Below is a small trained network, with its code and all its weights. Each question gives an input and a class and asks what happens when units are switched off, that is, made to give their printed mean instead of their output.

import numpy as np


def w(rows, s, z=0):
    codes = np.array(rows[::2]) - 128.0
    scale = np.full(codes.shape[1], s)
    scale[-1] = z or s
    return codes * scale


def norm(h):
    return h / np.sqrt((h * h).mean(-1, keepdims=True) + 1e-5)


def f(y):
    return y / 2 * (1 + np.tanh(0.7978845608 * (y + 0.044715 * y**3)))


def log_softmax(a):
    a = a - a.max(-1, keepdims=True)
    return a - np.log(np.exp(a).sum(-1, keepdims=True))


def net(x, mask):
    res = np.array(x, float).reshape(1, 4) / 4 @ E
    u = 0
    for l in range(2):
        y = f(norm(res) @ A[l][:, :-1].T + A[l][:, -1])
        res = res + np.where(mask[u : u + 6], y, B[l][:, -1]) @ B[l][:, :-1]
        u += 6
    return log_softmax(norm(res)[-1] @ U[:, :-1].T + U[:, -1])


A, B = {}, {}
E = w([
[221,165,176,97,17,112,101,149,108,102],'x0',
[111,232,21,176,122,131,159,254,92,119],'x1',
[158,210,152,95,194,214,174,112,35,70],'x2',
[104,201,165,147,97,173,99,106,221,115],'x3',
],0.0081)
A[0] = w([
[192,138,205,125,167,165,169,153,50,162,80],'L0N1',
[115,204,153,118,167,153,205,106,141,118,78],'L0N2',
[89,165,118,151,142,106,61,224,47,109,146],'L0N3',
[140,54,218,104,125,124,61,65,56,113,49],'L0N4',
[255,148,169,81,49,127,95,175,100,143,73],'L0N5',
[161,44,106,137,102,91,188,125,6,132,3],'L0N6',
],0.0084,0.0028)
B[0] = w([
[49,106,24,122,89,98,76,76,158,125,206],'L0N1',
[91,88,107,95,89,137,67,166,133,154,179],'L0N2',
[205,26,157,46,84,189,194,84,217,131,233],'L0N3',
[205,124,96,74,137,148,216,145,246,114,252],'L0N4',
[48,109,230,254,132,84,186,106,22,93,254],'L0N5',
[203,173,160,124,246,127,14,245,128,125,221],'L0N6',
],0.0089,0.0058)
A[1] = w([
[179,196,49,178,77,142,217,214,91,176,43],'L1N1',
[105,219,227,198,114,215,69,138,225,144,6],'L1N2',
[127,42,110,202,97,66,76,135,206,135,205],'L1N3',
[111,189,108,88,211,232,146,35,74,71,104],'L1N4',
[38,84,119,165,255,188,187,152,139,182,20],'L1N5',
[131,63,125,86,151,63,112,218,118,156,158],'L1N6',
],0.0092,0.0018)
B[1] = w([
[145,80,161,96,161,88,142,43,202,158,177],'L1N1',
[197,126,119,119,248,140,81,182,75,120,195],'L1N2',
[88,167,67,113,83,144,140,138,84,136,254],'L1N3',
[75,150,64,162,52,89,102,152,145,207,184],'L1N4',
[176,109,245,148,93,90,170,108,74,56,201],'L1N5',
[109,191,122,142,160,182,68,118,143,133,221],'L1N6',
],0.013,0.008)
U = w([
[102,105,225,201,137,64,186,106,41,77,196],'0',
[181,160,109,121,254,142,52,190,102,117,240],'1',
[177,84,115,73,136,130,209,84,235,134,157],'2',
[40,164,29,135,57,109,91,149,100,150,114],'3',
[106,142,109,100,131,211,154,162,124,28,2],'4',
],0.0091,0.001)

Each question gives the input, the list of numbers given to net, and the class t.
The units are the neurons (one row each of A and B). Each row of codes is followed by its name. A weight is (code - 128) times the scale printed after its matrix; where a second scale follows, it is the last column's (A, B and U).
mask holds one flag per neuron, layer by layer. A switched-off neuron (its flag False) gives its mean, the last column of its row in B, instead of its output. The means were averaged over made-up inputs and are rounded, as every weight is.
A unit's drop is (log p(t) with every unit on - log p(t) with that unit switched off) / (log p(t) with every unit on - log p(t) with every unit switched off).
The circuit of an input: a set's keep is (log p(t) with only the set's units on - log p(t) with every unit switched off) / (log p(t) with every unit on - log p(t) with every unit switched off). Starting from all 12 units, units are removed one at a time, each time the one whose removal leaves the highest keep (on an exact tie, the one counted first), for as long as the keep stays at least 0.8.
circuit, biggest first: the units of the circuit, biggest drop first
unit that matters most: the unit with the biggest drop
top k neurons: the k neurons with the biggest drops, biggest first
top k neurons in layer l: the k neurons of layer l with the biggest drops, biggest first
input [-6,8,-7,-6], class 2: top 2 neurons	L1N1; L0N5
input [5,-2,0,8], class 1: circuit, biggest first	L1N2
input [5,6,-5,-4], class 2: top 2 neurons	L1N1; L0N3
input [-1,-8,-2,-8], class 1: top 2 neurons	L0N6; L0N3
input [7,-8,8,-4], class 2: top 2 neurons	L0N4; L1N5
input [4,2,8,-5], class 3: top 2 neurons	L0N1; L1N4
input [5,-4,-7,-7], class 1: top 3 neurons in layer 0	L0N6; L0N1; L0N4
input [1,5,-5,-3], class 2: top 3 neurons in layer 1	L1N1; L1N4; L1N2
input [2,-6,-7,3], class 3: top 4 neurons	L1N3; L0N3; L1N1; L1N5
input [-3,-7,-8,0], class 3: top 3 neurons	L1N3; L0N3; L1N1
input [-2,6,-5,-2], class 2: top 2 neurons in layer 0	L0N1; L0N2
input [-5,-8,2,-8], class 1: top 2 neurons in layer 1	L1N6; L1N1
input [2,7,8,1], class 3: top 4 neurons	L1N4; L0N4; L0N1; L1N5
input [6,2,-4,7], class 1: top neuron in layer 1	L1N2
input [-8,-8,-2,5], class 0: top 3 neurons	L1N5; L0N3; L0N1
input [7,-1,-8,8], class 1: top 3 neurons in layer 0	L0N1; L0N3; L0N2
input [-2,-1,-5,-2], class 3: top 2 neurons in layer 1	L1N3; L1N2
input [0,-6,8,7], class 3: top 2 neurons	L1N4; L0N6
input [-6,-8,6,-3], class 2: top 2 neurons	L0N4; L0N5
input [6,7,-1,0], class 2: top 3 neurons	L0N3; L1N1; L1N5
input [3,5,4,7], class 1: top neuron in layer 0	L0N4
input [-2,0,5,-4], class 3: top 3 neurons	L0N1; L1N4; L1N2
input [8,7,6,8], class 0: top 3 neurons in layer 0	L0N5; L0N6; L0N4
input [-2,6,-5,5], class 2: top 3 neurons in layer 1	L1N1; L1N6; L1N4
input [-7,6,2,-1], class 0: top 2 neurons	L1N5; L0N4
input [5,5,7,3], class 3: top 2 neurons in layer 1	L1N4; L1N5
input [1,-3,5,-1], class 3: unit that matters most	L0N3
